[128 = 0]

[129 165 156 149 101 135 169 125 117 139 105 130 247 116 126 128 135 133
 134 193]  <55>
[114 126 138 109 129 127 131 126 185 132 122 118  96 137 126 126 123 111
  98  72]  <77>
[117 148 146 106 118 110 134 105 137 137 116 107  77 189 141 119 131 105
 149  75]  <69>
[114 144 134 135 112 128 127 131 170 142 110 145 154 156 128 105 125 125
 139 110]  <70>
[128 141 161 138 127 162 117 140 182 140 129 123 138 156 130 132 120 116
  57 150]  <66>
[119 127 135 128 124 122 111 128 143 122 113 136 163 110 134 113 140 134
 155 148]  <55>
[111 124 152 112 144 154 122 120 160 114 139 111  62 115 122 126 124 112
  64 115]  <77>
[133 160 181 173 129 160 127 121 155 153  90 128 106 151 123 107 125 122
  80 206]  <53>
[127 121 148 138 103 125 132 136 127 127 116 140 188 103 121 123 140 128
 137 178]  <55>
[123 135 179 125 129 153 132 169 213 127 134 127 179  68 116 132 136 116
 114 141]  <53>
[128 161 154 152 117 145 143 122 139 140 113 100 163 175 117 125 125 122
  88 191]  <55>
[125 133 160 117 135 151 129 148 211 130 120 131 190 103 125 136 146 121
 101 128]  <77>
[123 123 134 103 132 138 135 131 198 133 127 120  91 120 124 130 126 100
 117  46]  <77>
[124  73 142 106 135 113 111 147 146 118 116 120 208  82 154 146 138 132
 140 107]  <73>
[126 159 157 154 114 133 125 127 122 136  73 163 208 103 126 112 139 107
 162 196]  <55>
[119 109 195 131 150 139 149 149 190 119 126 139 131  73 124 127 121 132
  91 139]  <66>
[126 126 149 112 150 153 141 140 189 124 141 112  96 116 125 146 118 116
  82 102]  <77>
[125 134 170 137 134 147 125 126 141 129 104 104 230 125 135 143 124 125
  86 198]  <55>
[124 137 140  91 131 121 129 144 164 110 162 124 139  93 127 143 137 118
  83  81]  <73>
[116 145 143 142 134 122 123 111 129 128 119 129 150 122 142 117 153 123
 166 158]  <55>
[131 133 158 126 125 145 132 144 142 122 123 151 177 109 152 108 126 147
 122 177]  <53>
[112  70 136 124 168 152 127 151 190 115 113 132 206  54 141 140 120 134
 110 139]  <77>
[132 152 128 107 118 124 131 118  77 123 124 109 190 139 145 124 128 123
 130 154]  <79>
[130 114 160 150 153 131 120 136 145 129 118 144  87  72 122 114 144 130
 124 182]  <53>
[138 145 134 104 132 128 140 108  69 121 123 108 125 137 140 135 134 119
 136 143]  <79>
[135 119 151 111 155 158 139 127 138 121 157 106  27 110 118 124 121 111
  87 103]  <77>
[113  94 164 132 158 164 126 151 207 120 109 128 213 105 129 157 134 127
  68 147]  <73>
[143 155 153 131 129 135 129 149 113 125 118 102  93 145 138 116 121 115
 124 165]  <79>
[117 102 150 111 149 138 130 127 199 127 133 121  65  87 128 128 123 115
  89  94]  <77>
[124 114 121 101 135 123 143 123 192 134 142 117  51 119 128 124 127 103
 145  22]  <77>
[100 113 140  84 140 133 137 135 202 117 162 104   4 131 130 129 138 101
  98  22]  <77>
[131 113 152 163 153 152 130 141 177 113 139 149 138  76 118 123 124 140
  69 199]  <66>
[135 108 163 133 141 145 130 158 169 119 111 129 224  97 125 140 120 127
  86 166]  <73>
[115 123 144 114 132 132 127 109 138 127 119  95  42 180 151 134 132 109
  99  83]  <65>
[116 136 146 130 127 155 123 133 158 128 123 123 197 139 119 142 126 131
  96 166]  <77>
[123 115 138 116 135 125 127 135 178 125 130 141 150  86 127 126 153 124
 137 103]  <77>
[122 135 140 108 118 127 135 133 177 130 116  93 172 144 138 131 126 108
 118 103]  <70>
[130 148 144 135  96 158 119 133 151 131 105 142 242 122 134 128 124 127
 141 176]  <55>

[151 114 136 150  84 136 120 121 155 132 132 121 145 148 143 120 147 130
 134 152]  C
[108 175 120 123 138 116 131 132 147 110  95 168 105 102 125 126 118 139
  97 129]  F
[141 106 132 194  81 119 120 113 163 144 113 129 124 124 152 126  97 114
 102 137]  F
[131 152 123 141  90 121 118 142 184 137 141 133 121 133 152 115 152 115
 121 138]  F
[116 105 142 128 108 126 125 104 132 126 148 172 118 111 143 138 145  87
 130 102]  T
[175 135 133 144  70 134 132 118 177 130 149  99 146 130 150 103 145 128
 127 132]  C
[160 103 144 181  47 138 130 113 185 136 129 100 130 174 161 104 114 108
  98 104]  C
[172  87 133 170  85 127 128 129 139 130 142  85 146 152 146 134 121 137
 125 129]  C
[157 137 137 182  58 124 119 115 174 139 134  99 139 172 180 114 125 103
 122 137]  C
[118 162 125 158 124 131 119 126 133 130 133 143 131 136 129 124 123 124
 128 118]  F
[140 118 134 177  76 122 132 114 145 125 152 141  96 127 191 129 129 142
 135 135]  T
